x =
array([[-168.9, -183.9,   43.1,   97.7,    9.7,   65.5,  271.6,   58.7,
        -172.1,  -20.6,  -43.4,   73.7,  170.6],
       [   7.3,   10.3,  105.8,   81.2,  -34.3,  -24.2,  -76.1,  -37.4,
          91.4,  -52.5,   74.1,   67.0,  -18.0],
       [-139.0,  271.6, -177.3, -145.9,  135.6,  105.9,  139.5,  157.0,
          62.1,  259.7,   50.3,   76.7,  -83.4],
       [-150.4,   48.5,   52.5,  154.0,   89.9,   23.9,   65.5,   28.9,
          41.9,  102.5,   32.5,   15.1,   79.4],
       [-146.6, -230.8,   85.6, -231.8, -134.9,  125.6,  156.5,  -98.3,
        -183.7, -133.1, -106.5,    1.4,   91.5]])
Rows and columns are counted from 0.
(0, 0): -168.9
(3, 11): 15.1
(4, 8): -183.7
(4, 11): 1.4
(0, 2): 43.1
(0, 6): 271.6
(2, 7): 157.0
(2, 5): 105.9
(3, 6): 65.5
(4, 1): -230.8
(2, 0): -139.0
(2, 8): 62.1
(1, 7): -37.4
(3, 0): -150.4
(3, 9): 102.5
(2, 1): 271.6
(4, 4): -134.9
(3, 3): 154.0
(1, 0): 7.3
(0, 5): 65.5
(2, 12): -83.4
(0, 3): 97.7
(3, 4): 89.9
(1, 3): 81.2
(2, 2): -177.3
(0, 11): 73.7
(2, 10): 50.3
(4, 7): -98.3
(3, 7): 28.9
(1, 5): -24.2
(4, 3): -231.8
(2, 9): 259.7
(2, 4): 135.6
(0, 12): 170.6

M = [[-.03, -.05, .14, .14, .10, -.09, .04, .01, -.06], [-.07, -.03, .19, .11, .10, -.07, -.02, .00, -.01], [.17, .15, -.53, -.45, -.31, .37, -.02, -.02, .07], [.02, .00, .11, .06, .12, .07, .09, -.05, -.08], [.07, -.01, -.06, -.11, -.10, .02, -.04, .08, .03], [-.13, -.03, .15, .12, .04, -.16, -.07, .04, -.01], [.09, .05, -.25, -.12, -.08, .08, .01, -.05, .05], [-.09, -.03, .21, .21, .15, -.15, .01, -.04, -.03]]
Indices start at 0.
row 0 col 0 => -.03
row 0 col 4 => .10
row 4 col 6 => -.04
row 7 col 3 => .21
row 0 col 7 => .01
row 5 col 0 => -.13
row 2 col 7 => -.02
row 1 col 4 => .10
row 0 col 6 => .04
row 3 col 1 => .00
row 3 col 6 => .09
row 5 col 8 => -.01
row 2 col 0 => .17
row 2 col 8 => .07
row 4 col 8 => .03
row 4 col 4 => -.10
row 4 col 1 => -.01
row 2 col 5 => .37
row 6 col 7 => -.05
row 6 col 5 => .08
row 1 col 2 => .19
row 4 col 3 => -.11
row 3 col 0 => .02
row 5 col 2 => .15
row 3 col 3 => .06
row 7 col 6 => .01
row 1 col 5 => -.07
row 0 col 2 => .14
row 6 col 8 => .05
row 1 col 0 => -.07
row 7 col 7 => -.04
row 4 col 7 => .08
row 7 col 1 => -.03

grid =
450  433  441  219  271  308  493  420  429  403  430  206  472  500  528
513  458  415  265  457  340  432  428  337  520  481  314  322  376  591
495  375  331  228  422  265  529  568  380  372  368  325  461  408  511
463  306  421  203  433  237  502  425  508  467  437  279  413  424  521
518  625  310  113  453  260  468  339  400  393  405  352  571  528  448
381  410  434  249  454  201  544  587  449  314  213  431  500  237  332
397  579  399  149  207  360  416  328  574  422  397  370  261  567  534
419  401  550  180  517  430  407  408  145  295  484  417  323  523  570
573  438  537  370  459  296  754  452  544  309  541  267  680  372  460
435  320  467  320  384  258  464  399  340  427  352  417  385  384  494
383  440  406  214  358  364  569  431  356  437  464  309  448  399  509
grid[0, 0]: 450
grid[:, 10]: [430, 481, 368, 437, 405, 213, 397, 484, 541, 352, 464]
grid[5, 3]: 249
grid[5, 6]: 544
grid[8, 9]: 309
grid[6, 10]: 397
grid[:, 0]: [450, 513, 495, 463, 518, 381, 397, 419, 573, 435, 383]
grid[4, 14]: 448
grid[:, 3]: [219, 265, 228, 203, 113, 249, 149, 180, 370, 320, 214]
grid[0, 5]: 308
grid[9, 9]: 427
grid[9, 2]: 467
grid[2]: [495, 375, 331, 228, 422, 265, 529, 568, 380, 372, 368, 325, 461, 408, 511]
grid[8, 6]: 754
grid[3, 8]: 508
grid[0, 2]: 441
grid[2, 11]: 325
grid[1, 8]: 337
grid[1, 7]: 428
grid[0, 4]: 271
grid[10, 14]: 509
grid[7, 13]: 523
grid[6, 0]: 397
grid[7, 5]: 430
grid[7, 4]: 517
grid[:, 12]: [472, 322, 461, 413, 571, 500, 261, 323, 680, 385, 448]
grid[6, 11]: 370
grid[0, 9]: 403
grid[5, 0]: 381
grid[3, 0]: 463
grid[7, 7]: 408
grid[3, 10]: 437
grid[0, 8]: 429
grid[10, 10]: 464
grid[2, 5]: 265
grid[0, 7]: 420

m =
array([[ 379,  413, -384,  628,  480, -126,  398,  594,  101,   39],
       [ 437,  342,  -16, -422,  102,  -18,  398,  123,  101,  102],
       [-423,  202,  -16, -422,  374,  -18,  359,  842,   13,  102],
       [ 379,  342, -870,   23,  420, -268,  398,  346,  101,  102],
       [ 306,  342,  810, -422,   53,  225,  398,  594,  101,  102],
       [ 379,  342,  -16,  349,  508,  -18,  398,  594,  101, -266],
       [ 379, -296,  108, -422,  420,   19,  801,  594,  101,  137]])
m[0, 0] => 379
m[0, 5] => -126
m[1] => [437, 342, -16, -422, 102, -18, 398, 123, 101, 102]
m[6, 2] => 108
m[2] => [-423, 202, -16, -422, 374, -18, 359, 842, 13, 102]
m[3, 8] => 101
m[1, 5] => -18
m[5, 6] => 398
m[2, 6] => 359
m[4, 7] => 594
m[4, 5] => 225
m[4, 1] => 342
m[:, 9] => [39, 102, 102, 102, 102, -266, 137]
m[1, 2] => -16
m[6, 7] => 594
m[:, 0] => [379, 437, -423, 379, 306, 379, 379]
m[0, 3] => 628
m[2, 7] => 842
m[1, 8] => 101
m[3, 0] => 379
m[:, 5] => [-126, -18, -18, -268, 225, -18, 19]
m[:, 1] => [413, 342, 202, 342, 342, 342, -296]
m[5, 7] => 594
m[0, 1] => 413
m[2, 4] => 374
m[:, 7] => [594, 123, 842, 346, 594, 594, 594]
m[4, 6] => 398
m[:, 2] => [-384, -16, -16, -870, 810, -16, 108]
m[3, 5] => -268
m[4] => [306, 342, 810, -422, 53, 225, 398, 594, 101, 102]
